Below is a small trained network, with its code and all its weights. Each question gives an input and a class and asks what happens when units are switched off, that is, made to give their printed mean instead of their output.

import numpy as np


def w(rows, s, z=0):
    codes = np.array(rows[::2]) - 128.0
    scale = np.full(codes.shape[1], s)
    scale[-1] = z or s
    return codes * scale


def f(y):
    return np.maximum(y, 0)


def log_softmax(a):
    a = a - a.max(-1, keepdims=True)
    return a - np.log(np.exp(a).sum(-1, keepdims=True))


def net(x, mask):
    res = np.array(x, float).reshape(1, 7) / 4 @ E
    y = f(res @ A[0][:, :-1].T + A[0][:, -1])
    res = res + np.where(mask, y, B[0][:, -1]) @ B[0][:, :-1]
    return log_softmax(res[-1] @ U[:, :-1].T + U[:, -1])


A, B = {}, {}
E = w([
[127,129,131],'x0',
[129,127,128],'x1',
[215,187,23],'x2',
[94,230,141],'x3',
[126,127,129],'x4',
[2,124,8],'x5',
[128,127,125],'x6',
],0.0056)
A[0] = w([
[100,224,119,97],'N1',
[146,217,113,78],'N2',
[150,69,162,67],'N3',
[127,123,131,232],'N4',
[131,139,113,88],'N5',
[154,114,102,164],'N6',
[178,147,109,97],'N7',
[103,105,189,114],'N8',
[123,129,120,255],'N9',
[95,120,108,57],'N10',
[237,130,145,83],'N11',
[138,90,162,157],'N12',
[57,125,183,44],'N13',
[106,108,133,129],'N14',
[104,107,81,64],'N15',
[175,173,194,180],'N16',
[170,30,90,77],'N17',
[130,131,130,247],'N18',
[72,58,98,56],'N19',
[91,118,173,31],'N20',
[120,214,156,120],'N21',
[135,126,249,146],'N22',
[173,6,85,175],'N23',
[182,135,67,50],'N24',
[152,122,146,54],'N25',
[90,88,178,63],'N26',
[84,105,123,157],'N27',
[111,134,70,76],'N28',
[197,182,69,28],'N29',
[206,112,188,66],'N30',
[148,126,179,42],'N31',
[147,139,60,83],'N32',
[153,166,180,51],'N33',
[152,196,162,131],'N34',
[110,112,159,74],'N35',
[167,137,57,66],'N36',
[129,237,75,99],'N37',
[89,147,73,66],'N38',
[157,186,210,119],'N39',
[244,160,83,76],'N40',
[154,159,62,38],'N41',
[97,100,84,193],'N42',
[216,93,133,100],'N43',
[66,131,122,68],'N44',
[173,164,158,87],'N45',
[62,228,155,149],'N46',
[15,95,191,150],'N47',
[167,149,88,82],'N48',
],0.012,0.0049)
B[0] = w([
[103,144,79,169],'N1',
[108,169,123,161],'N2',
[99,152,142,172],'N3',
[208,109,137,204],'N4',
[121,131,145,132],'N5',
[156,145,140,168],'N6',
[126,131,157,160],'N7',
[129,169,163,188],'N8',
[248,91,117,217],'N9',
[97,80,132,141],'N10',
[114,66,127,216],'N11',
[142,145,120,192],'N12',
[103,175,187,168],'N13',
[136,132,134,151],'N14',
[102,79,141,153],'N15',
[143,115,112,234],'N16',
[47,216,61,180],'N17',
[232,108,123,214],'N18',
[94,107,111,171],'N19',
[105,158,193,148],'N20',
[79,190,67,168],'N21',
[141,99,103,255],'N22',
[69,223,20,232],'N23',
[114,156,187,162],'N24',
[100,100,140,139],'N25',
[109,174,190,171],'N26',
[143,97,117,176],'N27',
[117,74,148,160],'N28',
[111,154,191,172],'N29',
[108,87,130,215],'N30',
[107,90,140,158],'N31',
[139,129,171,165],'N32',
[86,111,129,161],'N33',
[116,132,90,176],'N34',
[114,149,165,146],'N35',
[130,153,179,166],'N36',
[138,119,132,190],'N37',
[114,53,141,166],'N38',
[103,104,104,210],'N39',
[142,140,192,208],'N40',
[130,134,193,158],'N41',
[165,70,127,199],'N42',
[113,101,104,203],'N43',
[99,82,121,157],'N44',
[114,94,127,170],'N45',
[92,172,43,196],'N46',
[166,162,182,240],'N47',
[106,141,172,156],'N48',
],0.017,0.0068)
U = w([
[40,143,246,58],'0',
[11,26,167,13],'1',
[68,160,116,95],'2',
[132,121,151,252],'3',
[134,117,150,227],'4',
[128,118,149,159],'5',
[154,122,144,93],'6',
],0.012,0.0036)

Each question gives the input, the list of numbers given to net, and the class t.
The units are the neurons (one row each of A and B). Each row of codes is followed by its name. A weight is (code - 128) times the scale printed after its matrix; where a second scale follows, it is the last column's (A, B and U).
mask holds one flag per neuron, in row order. A switched-off neuron (its flag False) gives its mean, the last column of its row in B, instead of its output. The means were averaged over made-up inputs and are rounded, as every weight is.
A unit's drop is (log p(t) with every unit on - log p(t) with that unit switched off) / (log p(t) with every unit on - log p(t) with every unit switched off).
The circuit of an input: a set's keep is (log p(t) with only the set's units on - log p(t) with every unit switched off) / (log p(t) with every unit on - log p(t) with every unit switched off). Starting from the 12 units with the biggest drops (on a tie, the unit counted first), units are removed one at a time, each time the one whose removal leaves the highest keep (on an exact tie, the one counted first), for as long as the keep stays at least 0.8.
units of the circuit, in order: the units of the circuit, biggest drop first
top k neurons: the k neurons with the biggest drops, biggest first
drop when u is switched off: that unit's drop, to one decimal
input [3,7,5,-7,4,2,-5], class 2: units of the circuit, in order -> N23
input [5,3,-6,-3,5,0,-5], class 0: units of the circuit, in order -> N26, N47
input [1,-7,7,-6,-6,-7,-7], class 0: units of the circuit, in order -> N40, N29
input [4,6,-2,6,2,-1,-2], class 2: top 3 neurons -> N46, N21, N42
input [7,-7,8,1,-2,-7,-8], class 0: top 2 neurons -> N40, N29
input [-1,2,-2,-7,3,-3,-5], class 2: units of the circuit, in order -> N23, N17
input [-2,-1,3,6,3,-4,-6], class 2: units of the circuit, in order -> N21, N46
input [3,4,6,-5,2,-8,-7], class 1: units of the circuit, in order -> N11, N30
input [2,-6,-2,7,-1,-7,5], class 1: units of the circuit, in order -> N39, N33, N47
input [2,-4,-5,-7,-4,-6,6], class 2: units of the circuit, in order -> N23, N17
input [-3,2,5,4,0,8,1], class 1: top 2 neurons -> N38, N28
input [2,-6,-8,7,0,7,-3], class 0: top 3 neurons -> N47, N13, N23
input [8,0,-1,8,-3,0,-5], class 2: top 2 neurons -> N46, N21
input [5,1,5,-3,2,6,1], class 1: units of the circuit, in order -> N38
input [7,-3,8,4,4,-3,-3], class 0: top 2 neurons -> N29, N40
input [3,1,6,7,1,-1,-1], class 2: top 2 neurons -> N21, N46
input [0,-6,-7,1,0,4,3], class 0: top 3 neurons -> N13, N47, N26
input [-5,-2,5,7,2,-6,5], class 2: top 2 neurons -> N21, N2
input [-8,-1,-3,6,3,8,5], class 1: top 2 neurons -> N38, N44
input [-2,-6,4,-8,-8,-1,4], class 2: units of the circuit, in order -> N23
input [-4,-3,-2,6,7,8,1], class 1: top 2 neurons -> N38, N44
input [-4,5,6,4,-4,-6,5], class 0: top 2 neurons -> N40, N29
input [-2,-1,0,-5,0,0,3], class 2: top 3 neurons -> N23, N17, N47
input [3,-6,-6,2,5,-8,3], class 1: drop when N22 is switched off -> 0.2
input [-4,6,6,-6,0,8,-2], class 1: drop when N15 is switched off -> 0.4
input [-1,-3,7,3,1,6,-1], class 0: drop when N29 is switched off -> 0.2
